[[128 124 145 124 141 131 119 123 125 124]
 [125 130 117 111 135 140 138 123 131 109]
 [139 131 146 120 140 129 115 124 116 123]
 [122 138 120 114 134 133 141 124 126 106]
 [133 127 145 120 136 131 112 126 123 121]
 [134 126 141 121 135 128 119 118 120 128]
 [126 144 124 118 129 131 142 124 124 132]
 [128 133 123 125 121 136 137 116 121 132]
 [125 134 123 123 122 136 139 117 125 133]]
=>
[[128 145 141 119 125]
 [125 117 135 138 131]
 [139 146 140 115 116]
 [122 120 134 141 126]
 [133 145 136 112 123]
 [134 141 135 119 120]
 [126 124 129 142 124]
 [128 123 121 137 121]
 [125 123 122 139 125]]

[[128 122 111 127 118 126 136 132 127 117 127 133]
 [128 101 115 128 117 128 140 147 130 132 117 145]
 [126 125 122 105 126 133 137 153 140 139 124 141]]
=>
[[128 111 118 136 127 127]
 [128 115 117 140 130 117]
 [126 122 126 137 140 124]]

[[129 152]
 [151 134]]
=>
[[129]
 [151]]

[[138 146]
 [117 106]
 [120 133]
 [147 135]
 [112 121]
 [117 109]
 [130 144]
 [111  99]]
=>
[[138]
 [117]
 [120]
 [147]
 [112]
 [117]
 [130]
 [111]]

[[112 134 107 139]
 [110 131 120 132]
 [140 125 101 135]
 [128 110 130 107]
 [133 131 130 122]]
=>
[[112 107]
 [110 120]
 [140 101]
 [128 130]
 [133 130]]

[[134 121 119 140 140 142 128 131 131]
 [126 126 120 140 139 135 126 127 132]
 [123 143 120 138 112 121 145 103 105]
 [144 124 140 138 120 112 127 146 132]
 [139 116 137 119 140 138 114 131 116]]
=>
[[134 119 140 128 131]
 [126 120 139 126 132]
 [123 120 112 145 105]
 [144 140 120 127 132]
 [139 137 140 114 116]]

[[124 100 135 142 103 140 125 135 126]
 [126 136 109  99 136 100 119 105 113]
 [108 126 136 126 118 124 104 109 103]
 [126 127 132 121 122 120 109 115 109]
 [125 122 137 131 117 130 112 125 115]
 [132 135 113 110 139 110 132 117 128]
 [121 129 137 128 130 119 115 112 113]
 [124 136 111 119 138 123 139 130 140]
 [ 98 142 140 134 129 132 104 119 112]]
=>
[[124 135 103 125 126]
 [126 109 136 119 113]
 [108 136 118 104 103]
 [126 132 122 109 109]
 [125 137 117 112 115]
 [132 113 139 132 128]
 [121 137 130 115 113]
 [124 111 138 139 140]
 [ 98 140 129 104 112]]

[[130 105 130 126 128 130 128 123]
 [128 121 124 125 130 128 122 137]
 [127 116 123 129 125 129 128 129]
 [128 134 121 129 132 128 141 118]
 [130 123 131 132 129 129 125 132]
 [129 120 132 131 127 125 128 135]
 [130 137 129 128 124 126 128 124]
 [126 112 132 127 127 129 130 131]]
=>
[[130 130 128 128]
 [128 124 130 122]
 [127 123 125 128]
 [128 121 132 141]
 [130 131 129 125]
 [129 132 127 128]
 [130 129 124 128]
 [126 132 127 130]]
---
[[131 131 128 127 133]
 [125 117 134 121 119]
 [122 133 130 130 125]
 [130 135 151 147 129]
 [112 123 132 131 126]]
=>
[[130 135 151 147 129]
 [122 133 130 130 125]
 [131 131 128 127 133]
 [112 123 132 131 126]
 [125 117 134 121 119]]

[[125 131 119 127 155 135 143 123]
 [135 127 126 146 115 118 133 129]
 [137 145 119 129 150 130 138 130]
 [129 129 127 127 128 129 128 127]]
=>
[[137 145 119 129 150 130 138 130]
 [125 131 119 127 155 135 143 123]
 [129 129 127 127 128 129 128 127]
 [135 127 126 146 115 118 133 129]]

[[146 117 129 131 138 139 129 130 114 116 129 114 124 125]
 [126 122 130 130 143 111 148 130 157 109 123 119 131 122]
 [138 125 132 128 143 123 138 125 129 123 124 127 124 131]]
=>
[[138 125 132 128 143 123 138 125 129 123 124 127 124 131]
 [126 122 130 130 143 111 148 130 157 109 123 119 131 122]
 [146 117 129 131 138 139 129 130 114 116 129 114 124 125]]

[[142 125 111 131 124 138 121 119 124 149 136 115 124]
 [107 144 152 145 124 137 113 119 116 123 105 151 140]
 [140 122 136 134 132 117 121 127 139 133 139 133 131]]
=>
[[107 144 152 145 124 137 113 119 116 123 105 151 140]
 [142 125 111 131 124 138 121 119 124 149 136 115 124]
 [140 122 136 134 132 117 121 127 139 133 139 133 131]]

[[120 143 141 137 121 126]
 [121 145 130 142 115 110]
 [130 128 128 123 145 119]
 [123 123 128 130 133 134]
 [134 127 120 120 114 132]
 [120 140 128 128 143 127]
 [135 115 128 139 115 136]
 [123 125 135 124 144 127]
 [110 139 138 138 119 121]
 [124 141 131 116 149 127]
 [123 147 127 137 113 126]
 [139 126 138 123 151 118]]
=>
[[123 147 127 137 113 126]
 [121 145 130 142 115 110]
 [120 143 141 137 121 126]
 [124 141 131 116 149 127]
 [120 140 128 128 143 127]
 [110 139 138 138 119 121]
 [130 128 128 123 145 119]
 [134 127 120 120 114 132]
 [139 126 138 123 151 118]
 [123 125 135 124 144 127]
 [123 123 128 130 133 134]
 [135 115 128 139 115 136]]

[[134 123 124 141 126 117 139 138 113]
 [117 118 138 128 108 134 134 126 121]
 [138 132 139 126 115 124 146 141 115]
 [142 124 143 127 108 137 143 114 102]
 [134 133 134 141 140 133 137 118 119]]
=>
[[134 133 134 141 140 133 137 118 119]
 [138 132 139 126 115 124 146 141 115]
 [142 124 143 127 108 137 143 114 102]
 [134 123 124 141 126 117 139 138 113]
 [117 118 138 128 108 134 134 126 121]]

[[106 116 144 142 114 136 137 141 101 142 124 129 131]
 [110 130 141 142 145 127 134 138 104 118 123 136 127]
 [118 143 133 130 143 117 119 137 120 119 131 131 106]
 [110 135 140 139 145 126 128 141 111 119 127 133 117]]
=>
[[118 143 133 130 143 117 119 137 120 119 131 131 106]
 [110 135 140 139 145 126 128 141 111 119 127 133 117]
 [110 130 141 142 145 127 134 138 104 118 123 136 127]
 [106 116 144 142 114 136 137 141 101 142 124 129 131]]
---
[[139 147 106 119 145]
 [101 104 146 143 136]
 [104 103 152 140 109]]
=>
[[101 104 146]
 [104 103 152]]

[[145 132 156 133]
 [129 109 106 114]
 [134 107 127 145]
 [107 118 121 135]
 [105 119 148 119]]
=>
[[129 109 106]
 [134 107 127]]

[[116 116 115 134]
 [131 129 138 138]
 [114 101 125 125]]
=>
[[131 129 138]
 [114 101 125]]

[[135 149 117]
 [140 123 131]
 [129 129 120]
 [131 128 133]]
=>
[[140 123 131]
 [129 129 120]]

[[111 154 111 148 137]
 [116 137 114 130 131]
 [129 130 128 144 139]
 [133 126 120 135 128]
 [108 128 132 146 140]]
=>
[[116 137 114]
 [129 130 128]]

[[154 119 125 117]
 [147 152 110 116]
 [145 151 108 116]]
=>
[[147 152 110]
 [145 151 108]]
